Where the symbols take the states:
t: DH->NT, JJ->BG, CN->JM, BR->QD, PR->TP, ZT->PN, TC->BB, NM->DP, CP->HH, NB->DH, SL->DQ, GZ->HJ, JM->LZ, RC->BM, QJ->TH, SJ->JD, DZ->RH, DP->MP, QD->ZR, DT->RP, DR->DZ, LS->CN, TZ->PG, SZ->QQ, JG->CC, NT->SJ, TB->GZ, BB->SL, FB->DT, RP->PZ, PG->SZ, BG->TQ, PZ->TR, BF->SD, LJ->NC, FC->RC, HJ->LJ, RH->FC, TP->BF, CQ->PR, ZB->FB, GS->ZP, LZ->BS, HH->TZ, RT->JG, SD->CZ, CZ->NM, QQ->BR, MQ->NS, NC->DR, RF->HS, ZP->LS, BM->NB, PN->RT, MR->NJ, CC->CP, TH->SN, TR->TB, ZC->QJ, SN->NR, NS->ZC, HP->BD, HS->CF, CF->GS, BD->ZB, JT->JJ, FD->MQ, NR->JT, MP->FD, DQ->ZT, BZ->SG, BS->HP, JD->CQ, SG->RF, TQ->TC, NJ->BZ, ZR->MR
m: DH->TH, JJ->BR, CN->DZ, BR->BD, PR->BG, ZT->RF, TC->MR, NM->DQ, CP->LS, NB->QJ, SL->BZ, GZ->BF, JM->RH, RC->NS, QJ->HH, SJ->NR, DZ->MP, DP->ZT, QD->ZB, DT->SJ, DR->DP, LS->DR, TZ->JM, SZ->BS, JG->GS, NT->SN, TB->TP, BB->NJ, FB->NT, RP->JD, PG->LZ, BG->QD, PZ->CQ, BF->TC, LJ->CZ, FC->MQ, HJ->SD, RH->FD, TP->TQ, CQ->JJ, ZB->DH, GS->LJ, LZ->FC, HH->CN, RT->CF, SD->BB, CZ->SL, QQ->HP, MQ->JG, NC->NM, RF->TB, ZP->NC, BM->ZC, PN->HS, MR->DT, CC->ZP, TH->TZ, TR->PR, ZC->CP, SN->PG, NS->CC, HP->BM, HS->GZ, CF->HJ, BD->NB, JT->QQ, FD->RT, NR->SZ, MP->PN, DQ->SG, BZ->PZ, BS->RC, JD->JT, SG->TR, TQ->ZR, NJ->RP, ZR->FB
j: DH->TC, JJ->RF, CN->NT, BR->TB, PR->PN, ZT->JM, TC->GS, NM->HH, CP->ZB, NB->TQ, SL->LS, GZ->MQ, JM->SJ, RC->JJ, QJ->ZR, SJ->SL, DZ->SN, DP->TZ, QD->GZ, DT->CZ, DR->TH, LS->DH, TZ->DT, SZ->PZ, JG->HP, NT->BB, TB->FD, BB->ZP, FB->SD, RP->NM, PG->RP, BG->HS, PZ->DP, BF->JG, LJ->ZC, FC->JT, HJ->NS, RH->NR, TP->RT, CQ->ZT, ZB->BF, GS->BM, LZ->JD, HH->FB, RT->BS, SD->CC, CZ->CP, QQ->TR, MQ->QQ, NC->QJ, RF->RH, ZP->NB, BM->BG, PN->LZ, MR->LJ, CC->BD, TH->MR, TR->MP, ZC->QD, SN->NJ, NS->BR, HP->PR, HS->FC, CF->RC, BD->TP, JT->SG, FD->SZ, NR->BZ, MP->PG, DQ->CN, BZ->DR, BS->CQ, JD->DQ, SG->DZ, TQ->CF, NJ->NC, ZR->HJ
i: DH->FB, JJ->PR, CN->TZ, BR->BG, PR->TB, ZT->MP, TC->SD, NM->DR, CP->QJ, NB->ZB, SL->NM, GZ->CF, JM->PG, RC->HP, QJ->DH, SJ->RP, DZ->JM, DP->DZ, QD->TQ, DT->NJ, DR->CN, LS->HH, TZ->SN, SZ->JT, JG->NS, NT->DT, TB->HS, BB->CZ, FB->MR, RP->BZ, PG->NR, BG->TP, PZ->SG, BF->HJ, LJ->ZP, FC->BS, HJ->GS, RH->LZ, TP->GZ, CQ->TR, ZB->ZR, GS->CC, LZ->SZ, HH->TH, RT->MQ, SD->LJ, CZ->NC, QQ->JJ, MQ->RC, NC->LS, RF->PN, ZP->CP, BM->BD, PN->FD, MR->BB, CC->ZC, TH->NT, TR->RF, ZC->NB, SN->SJ, NS->BM, HP->BR, HS->RT, CF->JG, BD->QD, JT->CQ, FD->FC, NR->JD, MP->RH, DQ->DP, BZ->DQ, BS->QQ, JD->PZ, SG->ZT, TQ->BF, NJ->SL, ZR->TC
w: DH->QJ, JJ->QQ, CN->DR, BR->HP, PR->JJ, ZT->SG, TC->ZR, NM->SL, CP->ZP, NB->ZC, SL->NJ, GZ->TP, JM->DZ, RC->MQ, QJ->CP, SJ->SN, DZ->DP, DP->DQ, QD->BD, DT->NT, DR->NM, LS->NC, TZ->CN, SZ->LZ, JG->CF, NT->TH, TB->PR, BB->MR, FB->DH, RP->SJ, PG->JM, BG->BR, PZ->JD, BF->TQ, LJ->SD, FC->FD, HJ->BF, RH->MP, TP->BG, CQ->JT, ZB->NB, GS->HJ, LZ->RH, HH->LS, RT->HS, SD->TC, CZ->BB, QQ->BS, MQ->RT, NC->CZ, RF->TR, ZP->LJ, BM->NS, PN->RF, MR->FB, CC->GS, TH->HH, TR->CQ, ZC->CC, SN->TZ, NS->JG, HP->RC, HS->TB, CF->GZ, BD->BM, JT->SZ, FD->PN, NR->PG, MP->ZT, DQ->BZ, BZ->RP, BS->FC, JD->NR, SG->PZ, TQ->QD, NJ->DT, ZR->ZB
d: DH->CP, JJ->BS, CN->NM, BR->RC, PR->QQ, ZT->PZ, TC->ZB, NM->NJ, CP->LJ, NB->CC, SL->DT, GZ->BG, JM->DP, RC->RT, QJ->ZP, SJ->TZ, DZ->DQ, DP->BZ, QD->BM, DT->TH, DR->SL, LS->CZ, TZ->DR, SZ->RH, JG->GZ, NT->HH, TB->JJ, BB->FB, FB->QJ, RP->SN, PG->DZ, BG->HP, PZ->NR, BF->QD, LJ->TC, FC->PN, HJ->TQ, RH->ZT, TP->BR, CQ->SZ, ZB->ZC, GS->BF, LZ->MP, HH->NC, RT->TB, SD->ZR, CZ->MR, QQ->FC, MQ->HS, NC->BB, RF->CQ, ZP->SD, BM->JG, PN->TR, MR->DH, CC->HJ, TH->LS, TR->JT, ZC->GS, SN->CN, NS->CF, HP->MQ, HS->PR, CF->TP, BD->NS, JT->LZ, FD->RF, NR->JM, MP->SG, DQ->RP, BZ->SJ, BS->FD, JD->PG, SG->JD, TQ->BD, NJ->NT, ZR->NB

In the rows, 54 stands for zero.

The rows follow the links: the fewer symbols apart two states are, the more alike their rows tend to be.

Each row is also shifted at random along 3 hidden directions that mean nothing.

Each row, then its state:
 81   60   43   54   54   56   56   52   56   57   52   58   55   57   57   55   53   46   50   60   49   60   64   59   59   50   57   51   59   46   59   50   44   48   62   49   61   54   51   46   52   51   51   53   49   51   55   49   56   60   61   52   57   56   53   48   49   49   52: PR
 52   54   53   51   60   61   59   55   57   62   58   52   57   54   50   53   44   50   56   60   53   59   62   63   57   55   45   54   59   54   49   51   53   51   64   55   58   55   55   54   56   54   54   57   54   52   62   59   52   54   58   55   63   52   49   55   44   50   48: SZ
 58   51   61   57   58   51   52   54   55   54   56   56   53   55   51   54   55   63   59   50   54   49   47   52   53   59   49   57   52   62   52   54   61   57   51   59   47   53   60   65   51   57   59   57   56   54   52   56   54   52   51   54   53   52   51   60   55   56   57: CZ
 66   56   51   50   58   50   50   51   54   60   54   53   61   55   51   61   55   61   53   56   55   44   46   50   59   51   59   50   50   57   56   53   56   47   53   62   53   52   50   55   50   52   60   48   50   57   49   54   47   48   59   55   60   49   55   49   55   58   61: DR
 56   54   52   52   52   60   60   60   56   53   58   48   56   50   54   54   49   43   54   56   56   61   61   63   52   50   50   53   57   47   52   53   51   56   62   51   63   53   50   49   63   55   51   60   54   55   60   57   54   54   57   55   58   57   56   54   53   52   50: PN
 32   48   64   56   56   52   51   56   56   51   59   55   53   53   51   53   54   62   61   47   53   51   45   55   52   57   47   59   53   64   48   53   62   59   51   58   48   52   60   65   53   59   60   62   57   55   53   57   53   51   49   53   53   52   49   63   55   54   55: NC
 56   56   64   60   50   49   55   61   54   48   54   54   49   55   57   52   60   53   52   50   60   55   50   51   49   55   54   58   53   58   58   52   57   57   52   51   53   57   56   58   55   58   57   58   59   54   52   51   59   52   51   48   45   58   57   58   62   62   58: ZB
 59   56   57   59   49   47   52   59   55   46   53   57   51   54   56   54   63   52   53   49   54   52   47   52   50   50   57   55   54   56   57   50   54   54   50   51   56   51   52   56   52   59   60   58   53   55   48   47   57   54   54   48   48   58   55   57   63   56   58: SD
 43   59   61   57   49   57   60   66   57   50   57   52   47   56   56   49   54   40   50   56   62   68   61   61   48   55   49   58   58   53   58   47   51   52   65   46   59   57   54   57   58   60   55   63   59   48   58   52   61   52   56   45   50   59   55   56   54   56   52: BG
 77   59   58   56   60   49   52   52   54   57   54   57   52   60   51   56   57   60   53   56   57   50   48   51   56   57   54   54   54   63   59   49   58   46   53   59   49   58   57   63   45   57   63   53   54   50   49   51   54   49   54   48   52   53   51   54   55   60   60: MR
 49   53   58   55   57   51   49   52   57   54   57   60   54   59   52   55   57   61   60   51   44   52   46   56   55   55   49   56   57   63   53   46   56   52   53   56   50   49   59   64   47   60   63   62   51   52   49   48   55   54   55   47   54   53   45   60   52   49   57: FB
 80   53   57   60   48   46   51   55   52   47   51   57   50   54   57   54   63   58   53   49   56   49   48   46   51   53   62   55   50   53   57   58   55   60   45   53   52   54   55   53   56   54   54   51   55   58   50   50   57   55   49   54   46   57   59   54   65   59   59: TC
 60   52   52   58   55   59   56   45   51   56   48   59   48   57   61   47   51   61   55   56   51   61   67   51   57   63   58   55   55   49   55   64   52   64   50   53   49   63   61   50   55   47   40   46   58   51   59   59   59   64   50   62   50   54   54   52   51   52   49: MQ
 54   57   59   51   63   54   56   50   51   64   56   49   58   54   50   57   50   62   53   60   65   46   52   48   58   61   54   53   48   61   54   60   64   53   52   65   47   64   55   58   54   51   54   43   59   56   56   64   47   45   52   60   57   45   58   50   52   65   57: RP
 39   54   50   51   50   57   58   57   52   53   53   50   55   52   57   55   52   46   51   56   58   58   62   55   53   53   59   52   53   45   55   59   51   57   55   51   60   57   50   44   60   51   46   51   55   58   58   57   55   56   56   59   56   57   61   51   55   56   51: FC
 61   55   54   59   47   55   57   58   53   48   52   55   49   54   60   49   57   47   52   52   56   61   59   53   50   53   57   56   55   48   58   56   51   58   54   47   58   56   53   50   58   56   48   55   57   53   55   52   61   59   52   53   47   60   59   55   60   55   53: GZ
 67   60   61   48   61   54   60   63   57   60   61   45   60   52   44   59   48   45   50   62   69   53   51   59   52   52   47   54   54   61   54   46   59   42   66   59   58   57   49   60   56   58   64   57   57   54   57   59   47   39   60   48   62   50   57   53   53   64   57: DQ
 72   52   58   58   59   51   50   51   56   54   56   59   54   56   50   54   56   64   60   50   49   49   47   54   55   57   50   56   55   62   51   52   59   55   51   58   47   52   60   64   50   57   61   57   54   54   51   52   54   55   50   54   53   52   48   60   53   52   57: BB
 46   56   48   47   57   56   55   55   55   59   56   50   63   52   51   60   51   49   53   60   56   50   55   56   57   50   56   51   54   52   53   53   52   46   59   57   60   51   47   49   54   53   56   52   50   57   54   57   49   50   61   55   64   51   57   49   53   54   55: PZ
 62   57   53   57   55   48   47   50   53   54   52   60   54   59   55   56   63   61   54   52   51   49   46   47   56   53   60   53   53   58   58   53   55   50   48   56   50   53   56   58   45   54   59   50   52   54   47   48   55   54   53   50   50   54   52   53   58   56   60: QJ
 43   60   62   57   52   58   62   63   55   53   54   51   47   57   56   47   52   44   48   59   65   67   62   57   50   57   51   57   57   55   59   51   53   53   62   47   56   62   57   55   56   57   53   56   61   48   59   54   60   52   54   47   49   58   57   54   54   60   52: BR
 54   54   57   59   48   54   57   54   49   50   48   53   45   55   62   47   56   54   50   54   63   58   62   47   51   59   62   55   50   49   59   64   55   63   48   50   52   66   56   48   60   50   43   45   61   55   57   58   60   59   48   59   44   57   64   50   62   63   52: TP
100   53   43   55   51   58   58   56   56   50   57   52   57   50   54   58   50   41   54   56   49   58   61   62   54   48   53   51   58   43   51   54   47   55   60   50   63   49   48   44   64   54   49   58   51   57   59   53   55   60   59   58   60   58   54   54   54   46   50: FD
 48   55   47   49   60   59   54   46   53   63   52   53   59   53   53   57   49   60   54   61   54   51   60   52   61   58   59   51   52   51   54   62   54   53   52   59   52   58   53   50   54   47   48   43   54   56   56   61   49   55   56   63   61   49   56   47   48   55   52: MP
 42   56   56   51   54   59   61   60   53   56   56   46   55   52   54   53   48   45   50   61   66   60   62   57   52   56   53   54   54   50   54   57   55   55   60   52   58   60   50   50   63   53   49   52   58   54   61   62   53   50   56   55   57   54   61   52   53   60   51: RF
 62   53   53   53   55   61   59   55   53   58   55   49   55   52   53   53   48   50   53   59   60   58   63   57   54   57   53   54   54   49   52   61   55   58   57   53   56   59   53   49   64   51   46   51   57   56   63   61   53   53   54   61   57   53   59   53   51   56   49: TR
 48   53   65   56   57   51   54   55   51   54   54   51   54   53   54   53   56   65   54   53   65   45   46   44   52   60   57   58   46   62   55   61   65   59   45   61   45   60   57   60   55   55   55   47   60   58   54   59   52   47   47   57   49   51   60   55   61   66   58: LS
 57   54   45   53   49   58   56   51   53   54   51   56   55   54   60   55   54   49   52   57   51   57   62   56   56   51   59   51   56   44   56   57   47   56   54   50   61   53   50   44   58   50   47   51   51   55   56   53   56   61   58   58   56   56   56   50   53   50   52: QQ
 73   53   41   55   51   57   54   46   52   54   48   58   55   55   59   55   54   54   53   56   47   57   64   54   59   53   62   50   56   42   56   62   46   56   52   50   56   54   52   43   56   47   44   47   51   56   57   54   57   64   56   62   55   55   55   48   53   48   52: JJ

Start here and follow the symbols in turn, left to right. Where do you end up?
Answers are names.
 32   53   55   57   50   48   48   54   52   49   53   58   53   55   59   54   64   59   56   47   49   50   46   48   53   51   59   54   52   57   55   53   55   56   47   54   51   49   56   58   48   55   58   56   52   56   46   49   55   55   52   51   49   56   54   56   61   54   58
i t i i: NT
 52   53   55   58   49   47   50   55   55   47   52   58   52   55   57   55   63   57   55   47   49   50   45   49   52   51   59   55   53   56   56   53   54   56   48   53   54   48   55   54   51   58   58   58   53   56   47   47   56   56   53   51   48   58   54   56   62   53   58
j i j: TQ
 71   49   55   52   61   57   54   50   52   59   56   51   59   51   49   57   48   62   59   54   56   46   51   53   57   59   52   55   52   57   48   62   62   60   50   63   49   56   55   56   58   51   52   50   56   59   59   63   48   51   51   64   60   48   55   55   51   55   53
t m t m: TP
 59   59   54   50   63   52   53   51   55   62   55   53   61   56   48   60   54   59   53   60   58   47   49   52   59   54   54   52   53   61   55   52   57   44   57   62   52   56   52   58   49   54   62   50   53   54   52   56   48   45   59   52   59   48   53   50   51   59   58
j d: TH
 59   49   51   52   57   64   58   56   59   55   61   53   56   51   50   53   45   47   59   53   46   62   62   69   54   54   42   55   61   51   44   52   52   59   64   51   61   48   56   54   62   56   52   66   52   54   62   58   55   58   56   57   62   55   48   60   45   41   47
w i: CQ
 65   45   40   49   55   59   50   43   54   56   53   56   62   50   55   59   50   62   62   51   38   48   57   56   61   52   57   49   55   45   46   63   51   63   48   58   55   46   53   46   58   48   45   52   46   61   57   57   51   64   55   69   64   52   51   54   49   40   49
j j t m: SZ
 60   53   61   60   49   50   53   61   56   45   57   56   49   54   57   54   61   50   54   48   53   55   47   54   49   51   51   58   55   57   55   49   56   57   53   51   56   49   55   58   55   61   58   64   54   53   50   48   59   55   52   48   48   60   53   61   62   54   56
w m: DH
 47   62   52   52   56   58   58   53   54   60   52   56   52   60   57   51   52   48   48   64   58   63   66   56   58   57   56   52   59   53   61   52   49   46   63   49   56   60   55   52   50   53   53   51   56   47   56   53   56   55   59   49   54   54   55   49   48   56   53
j i j t: PR
 59   53   46   48   55   57   55   55   56   56   58   51   63   50   50   61   51   50   56   55   50   49   54   59   56   48   54   51   56   48   50   54   51   52   56   56   60   46   47   48   58   53   54   56   48   60   55   55   50   53   59   59   65   53   55   53   53   49   53
d w m m: FD
 68   50   52   51   62   56   51   47   55   59   56   56   60   54   47   59   51   64   61   53   46   46   50   54   60   57   50   53   53   58   49   56   57   54   53   62   50   51   55   57   52   53   57   53   51   57   54   58   49   54   56   60   61   50   49   56   49   49   54
m m w: RH
 57   49   55   51   56   58   56   58   56   54   61   48   61   47   47   59   49   50   58   52   55   51   51   59   53   51   48   54   53   54   46   56   58   57   55   58   57   49   49   54   62   55   55   58   53   60   58   60   49   50   54   60   62   52   54   58   53   52   52
t w: MP
 51   51   56   50   63   57   52   48   53   62   55   53   59   53   51   57   49   66   59   55   54   47   52   51   59   60   52   54   52   60   50   59   60   56   52   64   47   56   56   58   53   51   55   50   55   56   56   63   49   51   52   61   60   48   53   54   50   56   54
t d d t: RH
 44   50   62   55   54   52   54   62   58   50   60   51   56   51   49   57   54   55   59   47   55   51   43   57   49   52   46   58   53   61   49   49   60   56   55   57   53   48   54   63   56   61   62   64   55   56   53   55   52   47   52   51   55   55   52   64   57   55   55
m i j w: NT
 73   56   55   59   53   59   58   53   52   54   49   56   47   57   59   47   51   52   52   57   57   62   66   55   53   60   55   56   56   50   56   59   53   59   56   50   53   62   59   52   58   51   46   50   60   51   61   57   61   59   51   56   48   56   56   53   52   55   51
i j: TB
 69   55   45   53   51   56   57   53   52   54   51   53   57   52   58   55   53   47   50   59   55   57   62   54   55   51   61   50   55   43   56   59   48   54   55   51   60   54   49   43   58   49   47   48   52   57   56   55   56   58   58   58   56   57   59   48   55   53   52
d j w w: RH
 86   56   57   55   55   48   55   61   56   52   58   50   59   51   48   61   58   50   53   53   60   46   42   53   50   47   54   53   52   58   54   50   57   49   55   57   56   50   47   57   56   58   64   57   52   58   51   52   51   45   57   50   57   54   57   56   61   60   60
d j d: QJ
 51   48   60   55   54   52   50   56   54   50   58   51   56   49   52   57   57   62   59   48   57   45   43   50   52   54   54   57   48   58   50   59   61   62   46   60   50   51   53   58   58   57   56   55   55   60   52   57   51   51   49   59   54   53   56   59   62   57   56
w m j: NT
 33   61   51   46   59   57   57   56   56   63   56   49   61   55   50   59   50   47   50   64   58   56   58   58   58   50   53   51   56   55   56   49   52   42   64   56   59   55   48   52   52   53   59   53   52   52   55   56   48   48   63   50   63   51   55   48   48   57   54
w i t j: LZ
 58   53   50   51   60   52   49   46   51   61   53   55   61   54   52   60   55   68   57   55   52   43   49   47   60   56   60   52   49   57   53   61   59   54   46   64   48   54   54   54   49   49   56   45   52   58   51   57   48   52   53   62   58   49   55   50   54   57   57
i d j i: NT
